[[-0.03 -0.32 -2.82  0.38 -1.68 -1.32  5.43 -2.53 -5.24  0.27 -1.27 -1.95
  -0.01  2.22 -6.32  0.61]
 [ 1.17 -1.25 -3.58  0.65 -2.82 -2.49  5.93 -1.65 -2.67 -0.84 -2.68 -3.47
   0.65  1.03 -2.51  0.80]]
->
[[-0.32 -2.82  0.38 -1.68 -1.32  5.43 -2.53 -5.24  0.27 -1.27 -1.95 -0.01
   2.22 -6.32  0.61 -0.03]
 [-1.25 -3.58  0.65 -2.82 -2.49  5.93 -1.65 -2.67 -0.84 -2.68 -3.47  0.65
   1.03 -2.51  0.80  1.17]]

[[-0.60 -1.96 -4.48 -4.32]
 [ 0.30  6.42  0.61 -2.79]
 [ 3.67 -0.19 -2.61  3.03]]
->
[[-1.96 -4.48 -4.32 -0.60]
 [ 6.42  0.61 -2.79  0.30]
 [-0.19 -2.61  3.03  3.67]]

[[ 2.74 -2.54  4.69 -2.51 -4.25  3.63  4.41 -3.59  0.64]
 [ 3.57 -2.06  7.08 -2.10 -2.67  4.81  5.85 -1.97  1.06]]
->
[[-2.54  4.69 -2.51 -4.25  3.63  4.41 -3.59  0.64  2.74]
 [-2.06  7.08 -2.10 -2.67  4.81  5.85 -1.97  1.06  3.57]]

[[-0.94 -2.36 -1.58 -2.10 -2.23 -1.67 -5.22]
 [-2.33 -4.16 -6.96 -0.34 -3.10  4.42  1.93]
 [ 2.84  4.30 -0.78  2.24  5.15 -2.90  0.73]
 [ 0.49 -2.70 -0.33  0.86  1.78  0.79 -2.30]
 [ 1.44  4.81 -0.66  2.41  4.86 -4.05  0.38]
 [-1.37  0.38  5.40  2.49  0.94  1.39 -0.62]
 [ 0.01 -2.88 -4.33 -3.05 -2.56  0.98  3.33]
 [ 2.43  4.22  1.96  2.12  1.24 -0.03  2.32]]
->
[[-2.36 -1.58 -2.10 -2.23 -1.67 -5.22 -0.94]
 [-4.16 -6.96 -0.34 -3.10  4.42  1.93 -2.33]
 [ 4.30 -0.78  2.24  5.15 -2.90  0.73  2.84]
 [-2.70 -0.33  0.86  1.78  0.79 -2.30  0.49]
 [ 4.81 -0.66  2.41  4.86 -4.05  0.38  1.44]
 [ 0.38  5.40  2.49  0.94  1.39 -0.62 -1.37]
 [-2.88 -4.33 -3.05 -2.56  0.98  3.33  0.01]
 [ 4.22  1.96  2.12  1.24 -0.03  2.32  2.43]]

[[-1.57 -1.77  7.17]
 [ 3.89  1.75 -1.89]
 [ 3.64  1.83 -2.37]
 [-5.91  1.21 -2.94]
 [ 2.81 -0.47  4.36]
 [ 5.23 -0.35  5.46]
 [ 2.76  3.15 -4.27]
 [ 3.64  1.96 -2.54]
 [ 4.65  1.68 -0.59]
 [-1.52 -1.71  7.16]
 [-0.47  2.50 -6.04]]
->
[[-1.77  7.17 -1.57]
 [ 1.75 -1.89  3.89]
 [ 1.83 -2.37  3.64]
 [ 1.21 -2.94 -5.91]
 [-0.47  4.36  2.81]
 [-0.35  5.46  5.23]
 [ 3.15 -4.27  2.76]
 [ 1.96 -2.54  3.64]
 [ 1.68 -0.59  4.65]
 [-1.71  7.16 -1.52]
 [ 2.50 -6.04 -0.47]]

[[ 0.42 -1.43]
 [ 2.03 -6.92]
 [ 1.78 -6.06]]
->
[[-1.43  0.42]
 [-6.92  2.03]
 [-6.06  1.78]]

[[ 0.15 -2.64 -0.73 -1.18  1.85  6.51]
 [ 0.94 -5.98  2.46  3.86  0.15  3.69]
 [-0.55  1.14 -0.77 -1.25 -1.14  3.36]
 [-0.36 -1.50 -2.23  0.94 -0.40  1.18]
 [ 1.20 -4.04  1.24  2.64  0.95  2.98]
 [ 1.06  2.39 -2.76  5.15 -1.59 -2.40]
 [-0.98 -1.94 -2.22 -1.20  0.38  1.27]]
->
[[-2.64 -0.73 -1.18  1.85  6.51  0.15]
 [-5.98  2.46  3.86  0.15  3.69  0.94]
 [ 1.14 -0.77 -1.25 -1.14  3.36 -0.55]
 [-1.50 -2.23  0.94 -0.40  1.18 -0.36]
 [-4.04  1.24  2.64  0.95  2.98  1.20]
 [ 2.39 -2.76  5.15 -1.59 -2.40  1.06]
 [-1.94 -2.22 -1.20  0.38  1.27 -0.98]]

[[ 1.34 -7.83  1.64  1.07  0.62  0.81]
 [ 0.22 -7.83 -0.92 -0.11  1.35 -0.59]
 [ 0.06 -7.83 -3.28  5.01  1.36 -3.61]
 [ 0.33 -7.83 -1.24 -0.13  1.84 -0.82]
 [ 0.27 -7.83 -0.96 -0.10  1.42 -0.66]
 [ 1.35 -7.83  1.65  1.05  0.61  0.80]]
->
[[-7.83  1.64  1.07  0.62  0.81  1.34]
 [-7.83 -0.92 -0.11  1.35 -0.59  0.22]
 [-7.83 -3.28  5.01  1.36 -3.61  0.06]
 [-7.83 -1.24 -0.13  1.84 -0.82  0.33]
 [-7.83 -0.96 -0.10  1.42 -0.66  0.27]
 [-7.83  1.65  1.05  0.61  0.80  1.35]]
